Each row has a hidden value; after the row comes its grade, the name of the range that the value falls in. Each part has its own.
[-230 -122 -131 -118   75  244  -19  248   68  198   25  -68 -191  135
  212  172   10  -56   18  118   25 -114   18   31 -127  278 -307 -352
 -187 -235  267  142 -221 -105  -35 -176   64 -335   91   46  231 -227
 -241   57  131   26  360   12  142   92   70]
U
[ -33 -187   40 -149   95 -235 -144   60  127 -188   -7 -254 -320   64
  220 -136  127  122   36  -33  190  117  -87  -40  -34  220   53  -59
 -122   74  334  -79 -141 -243   39  -38   -1 -328  -37  -77  166  125
    1  125  222   80  -12  -91 -168   30  247]
D
[-106 -189  142 -249    3 -352  -90 -175  -52 -227 -217   -1 -181  -98
  243 -226   73  249  244 -131  352    9  110  -18 -250   96   93 -239
 -254   24   53 -184    4 -350  318  -57  221 -172  -32  -85  154  217
   33  424  163  106  367 -250  103  -97  239]
R
[  75  174 -195  179  182  253  142   71   56  222   19 -284 -134   25
  -11  143  381   54  -14  222   38  -70  109  460  -34  -50 -185 -123
  201 -171   31  188  -21  -86  -60 -148  121  213  -31   -6  -66 -192
   41 -114   68  -84  174    3   93 -124  -82]
U
[ 173   46  197   87  -70 -207   55 -169 -109 -276  -58  149 -129  -61
  198 -116   38  192   87 -193   77  -49  -10  -66   -2 -105   72  209
 -103  277    3 -139   49  155 -140  258  -45  204   29   35 -102  265
 -153  107  -99  114 -248  -87  -79  122   10]
D
[  10  -49 -123  -54 -112 -255 -129 -157   52   -5 -254 -223  201  -95
  -98  124  154   53  260  -50  144  -18   99   94 -410 -321  -40 -100
  -22 -223   -5  -52  -37 -257   91 -245   11  -12 -257   94   10  -50
   24  246   -5   19  137 -228 -115  103  -94]
H
[ -29  110  183 -126 -186 -606  -57 -348 -101 -236   -1   68 -265   81
  -18  -88   67  216  112 -353  337 -280  -38 -252 -389  -39   97  394
 -147  281  112 -472  123 -109  205  -44  141  -84  -77  142  -28  266
 -202  281   87   70 -201 -245 -150    0 -125]
D
[ 180   92   -4  380   64  -43 -143 -328 -102  -24 -170  -79   42   10
 -200  224   43   65  -35  294  122  209   32  465 -117  -22  263 -130
  -46 -154 -102  132  -36 -216  -72  -46 -170  169  -64  -80  -72 -311
   45   -4 -259  -54  153   88  -98  112   42]
H
[  33  138   72   74 -149 -257  -42 -145    8 -211 -109  -23   66  -65
 -130  -41  115    3  236 -117  176  -19  105  125 -392 -255   10  245
   55   88  -63 -235  -65  -85  222 -195  118   74  -37   30  -51   40
  -72  137   82  -10  102 -101  -20  -77  -14]
F
[ -61 -313  119  -75   76   61  -64  -44 -213 -139    0  112 -154   12
  295  -78 -128   -4    0  -70  148  125   35 -301   50  325   73 -316
 -410  191   83   12    8    6   82  198   98  -99  130  -45    2  353
  -56  287  -64   90  135 -222   82  125  150]
H
[ 146  -35  313  220  140  264   43  -63   71   -6  285  149 -276   88
  145  121 -125  -22 -136 -156   40  -87   57   -2 -238  -61   73  -33
 -193  250  397  -56   73   -3  -74  208  -27  104  181   79  -21  219
 -253   15  159   56 -418  -41  -39   44  115]
M
[ 170   96  129  131  110   52  104   92   -6 -208  134 -130 -217   94
  151  -57  150  105   10  -21   29  189   33  130  180   52   49  159
   74  284   81  106  -16  131  -54  193   59  213   98 -142  -94  171
   45 -100   24   52 -136   20   81  -79  126]
Z
[  30   17 -208  -58  144  191   36  -24  -67  160  -79  -78  -41   81
   86  265  100   36   85  114  194  -36  153   90 -149  -86 -158 -332
  -86 -179  103  151    8 -223   49  -84  102  -57 -111   40  144 -155
  -53  109  -14   79  336 -143  187   18    5]
U
[ -57   73   37  148 -113  207   54  241  202  168  116  -42  -50   53
   61  119   28 -108  -21  -84 -223 -254   -1  106 -236 -106 -301   89
   91  -91  167   39 -199  201 -211 -124  -72   47   85  180  -26  -91
 -355  -85   78  -32 -209   88  -68  149 -158]
F
[ 326  165  277  213  147  -89   36 -303  -71 -143   59  182 -383   62
  173  -54   37  242 -152 -101  277  -76   25  137    1  -71  271   86
    3  269  161 -139  130 -134  -10  324  -29  228   41  -32  -34  249
 -133   48  -32   88 -354  -16  -39  -37  130]
M
[ 137  172   75  370  174  334   48  107   90  100  200 -117 -233  131
  -27  122   99  -54 -221  169  -36   43   27  408    2  104   17   12
  176   26  129  156 -127   -1  -82  -28  -13  170  153  -48  -70 -129
 -114 -206   23  -79 -122  195    1  -57   47]
M
[ 189  137  102  155    6   58  154 -291 -253  124  109  163 -160  189
  120  162   34   95  -51  -81   96 -115  119 -101  118 -105   51  -45
 -134  214  -28  105  329  241  -69  460   20  482    7    0 -241  300
  -30   34 -243   18 -188 -209  259   43 -199]
Z
[  90  -41   49  -74  189   58  -83  346  131 -140  -41 -202 -321   74
  334 -230   79  144 -152   19  149  188  -18  160  227  305   54 -172
  262  -13  111  120 -353 -266  122  -64   94 -217   38 -171  209  104
  -55   63   50  120   68  136   10  -68  318]
K
[-133 -179 -116 -112  109  316  -93  259  232  254  146 -203 -144  172
  110  162  -54 -234  -52   -8   21  -82   97 -123 -310  -27 -258 -316
  -58 -131  382   96 -167 -204  114 -244   17 -369  -65  107  276  -37
 -179   82  269   50  101 -124   15   51   71]
H
[-221 -157 -121 -117 -182  126  -71  300   96  225  -96 -130  145   56
  151   26   25 -223  151  -19 -116  -49  105  -91  -81   11 -325 -313
    9 -267  -23  196 -233  124  102 -118   53  -40   -4    4   -3   89
  -85  132  -10  -70  282 -124  213  111 -109]
F
[ 160  138  121  285  316  430   -7  107   46  103  233 -215 -177  280
  -76  391 -109   63 -237  191   31  252  143  425  -54  136  176 -219
  104  -49  142  428  -84 -265   37  -85   26   79   57 -127  103 -296
   -4 -118 -100   55    9  206  147  -57  155]
C
[ -17  157   57 -203   -7 -282   56   48    3  -81  273 -224 -479  356
  110  -89  125  166 -118 -261  202 -124  -57 -303    3  201  -13  369
   98  362  202 -194   74   23  142   10  210 -128  -58   46   27  275
 -106   56  127  100 -259 -150    0 -117  -97]
C
[ 358  -13  407  429  151   44 -106 -455   37  -81  110  217 -347    1
   39 -156 -181   35 -320  -76  158  -13   68  131 -234 -220  441  -24
  -67  341  143 -211  170 -187   22  258 -222  200   -1   28   -3  289
 -147  108   11   71 -460  -47 -250   15  203]
T
[ 248   19   28  397  110  173  -53  -85   34   -6  239 -182 -277  182
  -75  -71  -53 -140 -406   87 -149  139  -81  -31   96   -3  166  223
  107  369   22   18   23  191 -250   83 -293   76  -88   74  -58   67
  -92 -164 -129   50 -420   32 -363  152  -35]
U
[  60   16 -104  100  -18   26  -57  208  126 -274   29 -136 -144   76
   84 -204   80 -205   35  131  -27  272  -86    7   93   38 -102  268
   84  246  107 -105 -291  171  -99  -56 -129 -232   50  -68  121  -70
 -111 -176  143   53  122  103 -123   24  231]
F
[-106 -114  -86   82 -228  156  -58  460  183   -4   61 -249   72   95
  107 -309   76 -416   26   38 -311  252   -7 -107  216   71 -248   85
  231  110 -122  112 -331  483    7  -23  -54   45   97 -111 -143  232
    0 -129   38 -111  102    9   74   27   -6]
T
[ 178 -122   84  138   39  -41  -76   -5   93 -311   62 -229  -68   54
   56  -99   -3  -25   46   19  -57  412  -19   -6   25  -87  157  141
  -79  314  122   23  -38   91 -155  119 -177   -2  -49  -91    8   90
   83  -44   43  119 -139  -44 -177   84  231]
R
[ -89 -249    7  -74  -63  -58  -78  220  152 -120   58 -336  -57   -4
  123 -243  111 -133   79 -125 -100  151    7 -190  -56   31 -102   35
   -5  178   80  -16 -127  121   57  -95   30  -94  -43  -14  -36  320
   63  115  176   14  -56 -199 -137   36   46]
U
[-174 -124 -358 -264  -74   64  -32  245 -167  168 -170 -203  115  154
  180  156   75  -57  120   79   26   66   52 -241  177  219 -299 -351
  -62 -246 -132  294 -159   76   26  -79  119 -136 -122   -1   42  -18
   -6  167 -256   49  466 -184  248  183 -168]
U
[   8  -78 -139  147 -148   73   57 -130 -122   54 -137  -54  189  -83
  -10  -17   82  -87  130   74 -152   49   94   -6  -87 -182 -133  -83
 -132   20 -267   43   88  298 -184   29  -54  269  -83  102 -188   17
   -9  101 -191   -5  210 -202   18  155 -190]
R
[ -62 -128   59 -117 -213 -258 -117  142  115 -352 -157  -53   48 -101
  137 -312   36  -66  261 -158   53  163   -7 -106 -194  -55  -69  150
  -15  133   16 -260 -270   37  126 -137   59 -194   33  -22   56  174
 -116  178  167   75  164  -83  -69   17  189]
K
[-126  -80  135  -75   68   53  -80   97  208  227   32  -95 -166   62
  136  327  -19  167   16 -133   81 -316   47  174 -461   32 -130 -323
 -128 -356  435  103 -145 -388   -1 -213   41 -193    4  138  182 -134
 -287  189  165   33 -130   -8  -44  136   -6]
H
[-184   50 -356  -89 -142   86   36  461  118  215   49 -477  -49  267
   70   16  219 -113  -35  150 -273   61  -88  -23  249  247 -391   64
  249 -154  -85  257 -263  342 -224 -196   -5  -92  -80   25  -29 -201
  -54 -167  -98  -43  197   53   56  113 -238]
C
[ -35   25  -83 -140  -57 -173  -37    9  -44   80 -182 -195  -20   82
  103   34  115  187   87  -32  121  -36   96   59  -36   15  -52 -190
   92 -193 -140  146  -55 -147  121  -99  111   38 -176  -24   38   11
   25  214 -162   54  227 -125  138   31 -100]
R
[-212  -94 -333  -90  -58  141  -11  218    8  142  -76 -185   50   59
   65  176  154 -152  152  174  -37  -12  -23   -5 -102  160 -377 -184
 -147 -239  109   80 -214   73 -134 -230   49 -236   14   94   56 -259
 -153   11   42  -33  415  -65   55  151  -85]
H
[ -28    7 -120 -148   70   56   69  553  120    5    7 -384 -224   75
  349  -88  319  204  -70  -24  -60   27 -128  127  343  412 -235  -42
  294 -146  119  212 -354   42 -172  -79  175  -60   78  -49  -37   72
  -92  -40   -8   31  -84  114   -9   45  -12]
K
[-121 -107 -165  -59  -72  275  -48  421  -45  238 -140    5  -25  159
  368  108 -102  -11 -137  138 -183    2  -83  -25  349  430 -267 -434
   17 -366  -57  386 -388  178 -277   54  -91 -126   95   -3   77 -160
 -302   20 -361   53  236  174  175  336  -61]
K
[-300 -133 -202  -98 -328 -201 -105   59 -156   99 -253  -76  201   50
   53   89   67  -79  234   96  -91   -5  -49 -102   24  264 -247 -185
 -224 -290 -201  127 -181  255  -89  -71   -8  -27   12    8 -142 -101
  -79  150 -268 -103  445 -105  137  273 -241]
D
[ 109  180  154  306   -8  -40  -66 -215  -65  167  -36  -49 -138  180
  -76   98   -6  118 -171  130   41    7  102  372   27   46  218 -136
  143 -109 -203  242   26  -71   75   76  -83  338  -42 -132 -108  -74
   31   11 -298  -78   28   89  137   -2  -85]
R
[-123  160  -62    6 -257 -279   56  -30  -64   94 -182 -156  129  -58
  -58    0  368   82  267  -65   59 -199   87  218 -146  -52 -186   65
  142 -210 -233  -14  -35  109  144 -131  244  358   -6    2 -320  107
   36  132  -77 -190  183 -150  173  -61 -326]
F
[-171  -32 -151  -56 -294  149    5  573  294  143   41 -297  163   32
   73 -135   93 -301   67 -176 -372 -118    9 -145 -125 -148 -483  164
  345  -91  -59   51 -379  380  -69 -311   15  -40  -34  170  -57  101
 -244  -27   78  -37  -82  -19  -63  130 -248]
T
[-113  -43   16  120   41  351   13  269  236  184  225 -220  -80   85
  -32   59   58 -274  -17  -12 -122  -63  142  105 -315  -84 -242  -70
   86    1  192   89 -144   24  134 -258   91  -30   71   52   28   21
 -105  -37  283  -78   28  -47   49  -85  -10]
D
[  74 -116  118   68   51  131   59   80   13 -251   88    6  -96  -59
  181 -115   -7  -42   85 -114  -28  117   52 -102  -89  -65  -56   85
 -149  323  124  -65  -42  149  -76   81   20   11   94   27    8  211
 -114   58  124  121  -74 -101  -54   47  154]
U
[-114 -116 -203  -52   66  224  -62  431   98  -29   94 -470   -7  111
  -30  -84   55 -202  -71   49 -107  253   61  -74  -35  174 -173  -12
  208   66  -93  162 -291   -2  155 -427  148 -254  -82    2  108  -22
   28   45   47   58  249  -45  -63  -23   17]
Z
[ -62 -111  112  -85  114   24  -50  187   55 -220    6  -62 -222   34
  258 -156   85  -18  147   25  208  208   78   83   26  228  -15 -159
  -86  100  202   28 -207 -148  262   14  177 -169  176 -228  130  166
   35   83  246   19  303  -23  209 -156  362]
H
[ 249 -102   59  162    2 -171  -55 -218   86 -274   -9 -203 -128  -41
   38 -291   61   30  -23  -34  -27  250  -18  -54  -56 -263  197  222
  -20  389   -1 -187  106   88 -181  117 -216   71 -192   32  -19  198
   65   51   39  136 -236 -166 -340   75  128]
C
[ -28   21 -130 -200  -17 -267  -16  234   49 -120   59 -479 -294  237
  157 -267  269  106  -46  -37   67  186  -77 -140  303  286  -35  197
  242  190  -28   26 -108   79   78  -40  136 -105 -124 -119  -11  220
  145   14   22   45   22 -101  -11  -88  -11]
C
[  -9   23  118  185  -95    8   44 -239 -177  106   19  113  -28   93
    6  270  -77  132   -8  -13  -56 -122   20   58 -156   68   21  -92
 -294  -30  -19   88  137  158 -234  147  -54  256   66  110 -176  -80
 -192   93 -258    1  -62  -56   54  224 -206]
R
[-201  -42  -67 -277  -57 -275  -92  -53  -88   38 -133  -29 -202  166
  165  113   41  179  128  -31  284 -140    2  -93 -154  260  -96 -215
 -219 -183  141  -34  -80 -248  153 -107  141 -299  -49    4  183  -81
 -142  252    0   64  357 -127  155   60    5]
Z
[  74   51  367  -10   25 -148   76 -171 -207 -111  -15  181 -168   27
  240   96  -23  374   79 -263  217 -131  131   44  -52   96  160 -131
 -166   84   11   94  128  -90  131  271  208  328  115  -71 -127  328
  -73  274 -169   79 -144 -116  245    5  -13]
Z
[ 337  175  -70  293  268  179   13  -63  100    6  136 -209 -329  118
  -19   31  138   31 -299  126   87   40  -16  224    5 -142   98  147
  248  182  163   -1  -18 -148 -161  -26 -154   16 -146   63   93  -85
  -91 -161   21   90 -296   65 -282    5   67]
H
[ -17  102   41   41 -238 -135    3 -190  -18  117  -70  -25  204   23
 -171  257  -64   72  143 -237  -39 -260  147  -33 -551 -397  -97   78
  -31 -100 -119  -50   93    8    1 -202   23  186 -194  265  -78  -62
 -216  236 -157   61  -93 -190  -35  167 -346]
R
[-101  -28 -273 -278   10   97   73  230   95  262  -95 -140 -110   71
  292  110  261   58  136  -11  134 -223   47  -10  -86    3 -397 -324
   12 -311  253   35 -114 -122  -26  -90  183 -148  -58  101  114  -23
 -170  115  155   37  245 -162  195   16  -64]
K
[ 129  -47  -61  150 -106 -119  -50  -78    2 -205 -303 -114  174 -127
   78   -9   49  154  187  160 -134  264  -27  265   15 -137   31  -32
  -73 -102 -170  115 -130   99 -383   33 -249  108 -110  -13   -6 -266
  -26   28 -241  108  167   64 -137  262   77]
C
[  79 -142 -202  124   15  212  -60  -52  101  205   89 -158  -41   96
   -6  115    4 -250 -114   53  -94  -32   -6 -186 -189 -229 -144  -90
 -108   45  210  -30   41   92 -236  -12 -226  -87 -174  217   28   12
 -150   -7   38   39 -164 -199 -241  230 -113]
F

[-117   98  -75 -246 -122 -205  -82  190 -146   56   13 -160  -34 -283
  314  157  -98  129   37  -32  284 -234  287   30  -38  -37   87  111
 -104  -20  126   62  -24   29  -15  164 -222  300 -338   18  -88 -130
 -183 -148  -82 -163  205   96   21  165 -419]
W
[  71 -303  146 -179 -127   42  186   25  -53   70  107 -516  172  186
  -28  164  -20 -263  -76 -322 -156  342  293 -106  261 -272  -45  -32
  268   40  396  168 -131   20 -215   -1   52 -237  148 -138   18 -290
  299 -190  171 -170  -85  236   46  164  -49]
Q
[  80  -69 -184   17  -34  222 -279  120  219  -77 -126 -163   69   26
   37 -392    3   46   -4  141  -65  -20 -119  -54 -183 -141 -132   24
  -96 -293  -42  203  -80  331   86  116  -94  -63 -209 -148   29  151
 -160   57   55  312 -277  -69  241  -55   41]
V
[  67    5   36 -235 -176 -203  -17   12 -327   57    9    8  114   -4
  165  272  -60   83  132   55  147 -221  258   34   94   56  234   94
   -5 -178  -65  102   54   39  172   74   48  207  -84 -248  109   -5
 -191 -210  204 -165  262  162   45  -30  -83]
B
[-154   93 -138  -86  -22   66 -177   22  -13   93 -126  101  -75  -31
   48 -199  183 -264   21  257  -41 -248  -62   -6  -49 -232 -116  -39
 -192  -70  -29  147  -32  178  126 -149   49  -22   60  -95   34  121
 -314  -13   87  108 -248 -127  135 -333  231]
E
[  31 -175  253  104   29 -201   -2   73 -181 -145   -4   57  -24 -134
 -290    7  267 -226   11  -27 -298   59   65  -49  100  -45  -79   -6
  184   70  243 -157  160 -575  -58 -223   39  -26   -5   43   94    2
 -168   -4  221 -195  162    8  -90 -238  316]
B
[ -14 -110  100 -188 -283  297 -375  195  157 -307  257 -148  165   77
 -401 -129  210  189  171 -279   60  188 -252 -316  118  185  471  142
  242 -310 -308   82  -81 -111   63   13  104 -177   -6  -86  190  173
  -62 -368  445   83   15   16  443 -229  -49]
E
[  82 -244  149  -96  121 -114  114   16 -147  -17   43 -232   58  175
  106  152 -206 -134   60 -230 -159  171  481  -27  327 -162  126   -3
  215   62  340 -107 -119 -345 -152 -120   22  -56   86    6   -8   29
  136 -112   32 -244  -56  219   94   88  -76]
E
[ 187  201   41 -105 -259 -163  -45  -90 -175   25   64 -167  251 -188
   93   33  185  -92   94    5  -49  -22    1   17  265  259  343   90
  -60 -113  -89  -71  -72 -444  218 -188  -63   23  -22 -146  257   45
 -212   83  282 -249   40   66   83  -43 -148]
X
[ 160 -298  176  -68  103  -77   16   99 -202  -79  151 -199  -25  230
   24  110 -224  -80   27 -182 -219  222  498  -91  415 -186  201 -135
  358  -15  263 -196 -170 -344  -69 -194  100 -161  127   57   -3  177
  119 -133  164 -253  -24  222  183  -68   -2]
A
[ 158 -239  380  -59  171 -258  122  144 -220 -204  -48  163  -58  -10
 -309   -6   -1  -33  -46   -7 -227   55   92   38  227   -2   40   54
  195   87  103  -91  303 -586 -109 -135   12   90  -17   -3   94  125
 -111 -103  256 -129  322   31  -86 -217  384]
Q
[-101 -345  152 -174 -122  -35  181  231 -129 -151  250 -297  -65  196
 -132  295 -135  243 -180 -109  236   64  287 -286   59 -107  163 -154
  280 -186   54  229   16  687 -125  229  117 -117  -29 -162  -70  -32
  251 -493  322  111  461   74   72  154 -120]
V
[-214 -121  -19    6   73  281 -309  396  434 -350   45 -171 -121   -1
    1 -387  -92  249   12  141  173  -14   -6 -256  -64 -252   38   87
  -69 -295 -142  282  -36  488   -1   40  -59  -16 -274  -38  -84  284
 -120  -79  194  396 -228 -164  274  -83 -188]
B
[  84  130  -70  -71 -153 -237   46  -12 -297  114   39 -220   82 -172
  342  227    2   32   15  132   49 -148  381   20  179   11  116  -70
  -63 -182  102   12  -49    1  245  -92  -56  177 -141 -146  103  -58
 -162   71  162 -212  117  110  -47  111 -293]
A
[-222 -188  -33 -144    7  -54  -15  296 -166 -226  188 -212  -70   53
   17  277 -125  442  -73 -109  259  -64  423 -313   32   -4  213 -121
  169 -336   15   80    2  449   10  205   23  173 -221  -13  -73   80
  131 -359  255  123  338   46  119  211 -306]
A
[  97 -318  283 -141   95 -128 -110   98 -228 -149  -68  296   -3  143
 -332   46  -24  -61  177 -151 -166  -20   71   31   43  -23  104  165
  265   49   67  -98  207 -536 -135   16  112   66   31  -42   64  131
 -177 -327  119 -147  250  134  115 -323  438]
X
[ 359 -409  532  -70  190 -246  290   68 -190 -132  -84   19   97  299
  -30   75 -346 -130   57   87 -234  151  390  125  422 -231   80  153
  221   52  134  122  255 -307 -101 -152  156   14  114 -303  100  128
    4  -70  324 -186  170  228 -119 -128  349]
W
[   9 -102  107  -27  188 -314  -23   86 -331 -116  -98  221  -62  -85
 -160  -28   71 -112  -41  -10 -201 -132  123    5   42   97   43  -44
   78   89  144 -318   90 -581 -100  -77  -61  116  -59  170   -2  227
 -169  -60   58 -133  231  -13    5 -172  338]
W
[ 139 -183  456   63  241 -368  242   84  -66 -150  -68   41  -39  -75
   62  -47 -229 -180   60   58  -84    4  286  119  227  -59  126  186
   37  311  217 -142  169 -543 -276 -197  -97   79  -76   41  -50  153
 -145   -4  -35 -253  244   58 -147  -16   69]
V
[ -26  -97   92 -165  -18 -119  325  -10  -79  118  149 -377  -61   58
  127  204 -151 -111 -164 -154   96  109  325  -53  267 -126  138 -136
  108  174  287   39 -125  124 -206  -63  -53 -170  126  -15  -46  -95
  196 -213  -20 -148  145   64   46  207 -266]
Q
[ 177 -267   13   42 -136  221 -323   80  149 -240 -107 -171  423  206
 -153 -308   70    2  193  -69 -150  128 -155 -171 -206   61   80  238
   72 -397 -138  169  -60  148    9  227   58  -95 -156 -293  121  157
  -67  -76  271  244 -191   89  265  -17  214]
Q
[-168  -34  -62 -100 -192  119 -331   -1   34 -135  -76  -66  415   32
 -104 -127  292 -177  296 -206   11  -72 -162 -210 -218  185  228  309
  -79 -206 -127   48 -131  -78  -60  147   40   30  -68 -124   82   53
 -149 -210  154   61 -175   51  255  -34   97]
B
[  32  137 -171  -99  -22 -104  -18  -15 -299  134   13  163 -291  -97
 -195  -81  250  -89 -304  259 -156 -192 -135   17  112  -13  -63 -417
    6  -48  -20 -116   18  -49  238 -222    9 -148  155   38  136  220
 -229   -6  196   56  129 -218  127 -400  343]
W
[ -91  301 -193   72   13  134   21 -105  293  218  -93  -65 -252 -294
   93 -273  185 -110  -73  268   69 -153 -213  121  -70 -162 -180  -82
 -285  109   78  178   83  120   92 -269 -173  -58  -13  -47  104  -33
 -374  139 -252  151 -199 -325   89 -141 -190]
A
[ 113 -136    3  -13  -78  -25  408 -174  -20  198  154 -559    7   89
   40  195  -41 -141 -237 -224  -63  286  242  -52  213  -83    5 -258
  189  125  425   34 -159  157 -180  -69  -59 -350  183  -82   50 -218
  306 -111  -71  -98   87   50   44  323 -275]
V
[ -55 -151  219   68  242 -450   95  104 -284 -117 -156 -100  155 -120
  261   21  -46 -422   59  -34 -270  -40  534    0  188 -125  -48  118
  -35  193  446 -298  -82 -659 -238 -177 -110  182 -124  171 -136   72
  -41  188   31 -353  -74  173 -203  114  106]
G
[-104  260 -306  -35   20 -131  -54  -69 -228  153  -24   56 -229 -279
  -99 -108  350 -144 -260   88 -154 -188 -124    0   14  107  -75 -359
  -96   52  140 -283  -92 -318  126 -215 -161  -74   49  227   86  139
 -214   95  -43   -8   11 -246  128 -197  115]
G
[-104 -191  -99 -211   -1 -131   13  173 -232    7   -7 -129  -43   96
  241  298 -273  273  -11  -13  249 -203  479  -66  -94 -158   13  -26
   54 -227  141  175    8  510   -2  318  -16  228 -228 -157 -108  -36
   28 -308   20   48  263  151   61  209 -222]
X
[  62 -311  -14  -74  -61  158  249  -23  124   43  150 -410  -52  231
 -113  251 -214  333 -112 -284  193  223  181 -112  -60  -68   51 -106
  292 -110  231  260   46  551 -173  273   -3 -197    1 -244   45 -184
  273 -414  -97  173  302   43  190  338 -344]
G
[  92  -97    8  -36   45  159 -192  172  229 -222 -109 -106  124   60
  -26 -371  -73  139   40  106  -22   16 -101  -73  -30  -38   53  156
  -90 -275 -164  215   38  152   40   77  -77   35 -206 -169   70  235
 -130    8  187  294 -174  -60  204  -42   48]
V
[  28   12   -4 -203 -362  -10 -373  -22 -210  -86  129  -31  405  114
  -55  -67  187 -238  261 -169   41  -92 -130 -219    8  343  615  154
   60 -165 -308 -201 -372 -169   30   60  120 -193  100  -71   92  312
 -159 -307  301 -157    1  136  417 -199  118]
W
[ -69  245 -263  -58  -95   97  -94  -32    9  193   77   45 -387 -174
  -86 -163  240  -46 -224  273   15 -189 -213   14   46 -117  -58 -366
  -85  -24  -30   24  -54  178  249 -268  -40 -226  124   24  118  154
 -307  -11   17  124  -38 -299  236 -379   21]
B
[ 162 -339  341  155  153 -147 -108  245   31 -247   22  -76  -99  -85
  -36  -76 -163  -38  146  -77 -223  171  356   16  143 -245  -49  130
  278   83  362 -156   84 -588 -163 -152  -63   22 -223   94  -54   71
 -151   25   10 -250   67  158   -8 -102  -18]
E
[-158 -360  173  -33   63   38  394   52   66 -115  155 -520   91  305
   -8  262 -134    6 -137 -212   65  268  433 -291  223 -213   74  -88
  197  -83  289  261  -45  519 -245   25  125 -193  141 -201  -27 -114
  437 -271  234  105   63   72    3  360 -206]
B
[  -2  -10 -166  -17 -284  273 -472  -32  177    0  -46 -155  316  -22
  -20 -226  235 -156  347 -180  -20    2 -199 -106 -285   51  116  258
  -12 -202  -40   63 -202  -45   15  120  -11  -88 -121 -131   92  -20
 -266 -137  -50   25 -297   73  362  -90  -64]
A
[  79 -201  -21   27  101 -185  184 -120 -172  109  -34 -358  161  146
  271  133 -190 -262   -6 -217 -154  119  490  -17  111  -83   39  -71
  113  110  470 -204 -274 -161 -234    0  -69 -132   54   18  -79   -2
  191  -13 -182 -212  -85  196   65  315 -144]
G
[  48  -28   81 -216 -193 -253  -42  168 -343  -65   41 -165  185 -117
  132  199   38   32   12   11   33 -100  284  -65  163   35  150   66
   27 -211   17   61   11  -78  130   65  -23  216 -190 -143   67  -55
  -86  -78  380 -193  212  183  -50   46  -70]
W
[ 206   42  -12 -401 -228 -157 -273  175 -354   32   50   45   48  -29
  197   79 -174  136  109   68  114 -222  195   85  192   25  315   70
   33 -216 -191   19  -80 -114  244   95  -31  191 -169 -120   63  153
 -269 -201  248 -211  173  226  216 -206  -55]
V
[  52  -59 -105  -51  -10  284 -301   77  347 -128 -131 -109  162   43
  -47 -370  -33  136  174  -77   40   33 -212  -37 -193   17   72  260
  -77 -213 -114  195   -7   53  -31  165 -122    8 -200 -158   86  137
 -176  -77  -58  275 -250  -53  339   -4  -79]
G
[-151 -295   86  -79   -4   77  269   24   23   -7  140 -470   63  196
  -42  281  -39  -18  -64 -315   39  248  371 -224  136 -205    9  -71
  232  -31  355  200  -37  310 -234   44   77 -135  104 -122  -15 -246
  329 -309   82    3   54  105   43  298 -228]
A
[   5  -40  -99   59  -21  250 -314  132  403 -189  -67 -247  149  -59
   59 -376  -17  126  164  -55   39   70 -101 -100 -156  -18   64  232
  -89 -224  -29  141  -92   49  -25   92 -166   -8 -284  -86   40  131
 -158   38  -41  226 -302  -54  292   79 -255]
X
[-170  137 -148  153   73  243 -139   40  507   43  -84  -93 -215 -178
  178 -408  -21  -22   72  247  212 -155 -145   10 -248 -232  -90   71
 -268   55   15  211  -17  402  -61 -106 -164  -81 -149  -34  -59  122
 -361   28 -350  280 -260 -296  213  -66 -301]
A
[ 180 -315  155  123  221 -253   20  149 -235 -224  -85 -162   94    0
  -69  -70  -28 -110  -90 -105 -436  185  361  -59  162  -62 -135  -74
  213  -60  393 -271   -7 -575 -121  -72  -90   38 -166  129  -16  114
   85  159  170 -134   14  146  -78   77  230]
V
[-129 -262  -10 -149 -121   44  159   95  -42   -7  200 -353  -50  161
  -70  299  -97  196 -128 -229  233   85  250 -226  -35  -89  105 -140
  242 -113  180  187  -52  584 -160  241   46 -147    1 -136  -48 -133
  241 -453   70   91  319   56  148  242 -263]
G
[ 141  -94  -49   23   19  358 -208  214  488 -195  -65 -339   36  -32
  -90 -483  -25  204  -51   31  -93  241 -191  -61    3 -189 -146  104
  -21 -277  -11  333   58  138   43   22 -172  -76 -251 -157  117   58
  -70  135  127  357 -349 -113  231   10 -134]
Q
[ 123  284  -59 -303 -259  -63 -171  -96 -105  136   21  -70  208 -164
  150  -49   87 -117  180  -92   87 -114 -103   98  196  249  428  190
 -133   11 -162  -64 -152 -471  126  -97 -126   46    4  -72  189   69
 -285  -74   49 -250  -56   71  263 -105 -199]
G
[  19 -356  381    0  314 -412  144  207 -322 -292 -134   42  136  131
   63   15 -196 -223   19   42 -239  -30  509  -71  232 -117   53  112
   73   44  216 -166   66 -381 -231  -74   38  179  -83   42 -123  253
   43   -9  275 -163  121  178 -175   14  361]
V
[  27  266 -184  -39   14  131   48 -146  178  265 -144    6 -223 -162
   63 -232  142 -115  -95  308  -26 -149 -200  196   53 -204 -206 -102
 -259   35   32  254  129   87  204 -279 -100  -51   83 -169  190  -18
 -351  146 -116  149 -234 -258   94 -241  -10]
E
[-257 -121    5 -113  -95   70  290  -57   78  112  114 -385   29   63
   26  321   12   24  -11 -247  284   53  222 -166  -60 -103   60    8
   65   42  247  285   27  514 -238  128   22  -53   59 -169  -18 -323
  173 -407 -104   44  190    5   38  332 -374]
A
[-327  294 -222 -160  -85   -4  -63  -85 -115  227  -44  131 -194 -234
 -103  -65  457 -338 -101  125   11 -297 -220  -21  -42  -63  -85 -173
 -216  127   36    9  -16  -38   75 -241  -19  -45  175   86   70  -24
 -313  -99  -14    9  -85 -256  103 -338  176]
E
[-125  -10  -78  -55   72  232 -309  364  420 -121  -46  -43 -315 -123
  118 -467 -171  142  -40  295  203 -151  -80  -19 -135 -401 -137   49
 -158  -91  -73  299    6  470   -1   22 -159   -7 -284   -9 -136  220
 -319  -32  -69  321 -214 -200  248 -220 -154]
W
[-133 -229   49 -130  -50   -2  166  217   82  -69  122 -347 -123  -33
    6  209 -176  328 -125 -156  318   33  245 -135 -119 -139  -24   -6
  131  -70  208  286  111  560 -210  304 -115   65 -253  -99 -107 -222
  140 -377  -44  129  384   24   17  330 -396]
V
